Here is a tiny trained network, its code and every weight. The questions are about switching its units off for an input and a class, where a switched-off unit gives its printed mean instead of its output.

import numpy as np


def w(rows, s, z=0):
    codes = np.array(rows[::2]) - 128.0
    scale = np.full(codes.shape[1], s)
    scale[-1] = z or s
    return codes * scale


def f(y):
    return y / 2 * (1 + np.tanh(0.7978845608 * (y + 0.044715 * y**3)))


def log_softmax(a):
    a = a - a.max(-1, keepdims=True)
    return a - np.log(np.exp(a).sum(-1, keepdims=True))


def net(x, mask):
    res = np.array(x, float).reshape(1, 6) / 4 @ E
    y = f(res @ A[0][:, :-1].T + A[0][:, -1])
    res = res + np.where(mask, y, B[0][:, -1]) @ B[0][:, :-1]
    return log_softmax(res[-1] @ U[:, :-1].T + U[:, -1])


A, B = {}, {}
E = w([
[151,104,245,86,116],'x0',
[74,159,134,156,168],'x1',
[119,196,138,64,55],'x2',
[104,103,137,203,56],'x3',
[196,155,146,110,123],'x4',
[22,60,175,66,112],'x5',
],0.012)
A[0] = w([
[197,102,129,65,187,143],'N1',
[117,127,131,178,195,253],'N2',
[98,55,160,198,170,106],'N3',
[50,251,176,189,166,234],'N4',
[173,177,56,163,172,165],'N5',
[89,173,174,82,58,162],'N6',
[126,145,73,198,88,133],'N7',
[133,215,207,28,107,207],'N8',
[108,50,164,160,164,116],'N9',
[91,111,170,48,156,137],'N10',
],0.011,0.0054)
B[0] = w([
[146,119,127,171,188,192],'N1',
[109,92,183,58,228,181],'N2',
[129,57,133,93,158,175],'N3',
[141,231,124,79,161,197],'N4',
[114,131,115,95,198,207],'N5',
[147,129,127,69,52,206],'N6',
[122,156,76,120,150,176],'N7',
[174,134,168,121,113,247],'N8',
[64,6,217,84,103,173],'N9',
[136,118,98,70,153,200],'N10',
],0.011,0.015)
U = w([
[115,88,43,147,76,105],'0',
[172,187,91,112,246,199],'1',
[34,58,141,149,168,124],'2',
[92,132,145,230,118,52],'3',
[134,113,151,63,76,79],'4',
[96,134,118,177,10,253],'5',
[243,102,183,146,136,132],'6',
[59,146,152,103,91,39],'7',
],0.012,0.0066)

Each question gives the input, the list of numbers given to net, and the class t.
The units are the neurons (one row each of A and B). Each row of codes is followed by its name. A weight is (code - 128) times the scale printed after its matrix; where a second scale follows, it is the last column's (A, B and U).
mask holds one flag per neuron, in row order. A switched-off neuron (its flag False) gives its mean, the last column of its row in B, instead of its output. The means were averaged over made-up inputs and are rounded, as every weight is.
A unit's drop is (log p(t) with every unit on - log p(t) with that unit switched off) / (log p(t) with every unit on - log p(t) with every unit switched off).
The circuit of an input: a set's keep is (log p(t) with only the set's units on - log p(t) with every unit switched off) / (log p(t) with every unit on - log p(t) with every unit switched off). Starting from all 10 units, units are removed one at a time, each time the one whose removal leaves the highest keep (on an exact tie, the one counted first), for as long as the keep stays at least 0.8.
circuit, biggest first: the units of the circuit, biggest drop first
k most important neurons: the k neurons with the biggest drops, biggest first
drop of u: that unit's drop, to one decimal
input [-1,-3,1,8,-1,-5], class 1: circuit, biggest first	(N7)
input [-6,-2,1,2,-2,7], class 0: circuit, biggest first	(N2 N5 N8)
input [-6,-6,-1,4,0,1], class 0: circuit, biggest first	(N4 N2)
input [-8,-4,6,3,-5,4], class 5: circuit, biggest first	(N5 N2)
input [-7,0,-6,5,8,3], class 2: circuit, biggest first	(N4 N8)
input [6,-1,-2,-6,7,4], class 6: 2 most important neurons	(N8 N1)
input [1,0,-2,-7,-1,6], class 2: 3 most important neurons	(N4 N9 N6)
input [1,6,7,0,4,0], class 4: 2 most important neurons	(N6 N1)
input [6,-2,2,-7,8,-3], class 6: drop of N8	0.4
input [7,3,6,7,-3,-6], class 5: drop of N2	0.4
input [6,-8,-7,0,4,-8], class 1: drop of N6	0.2
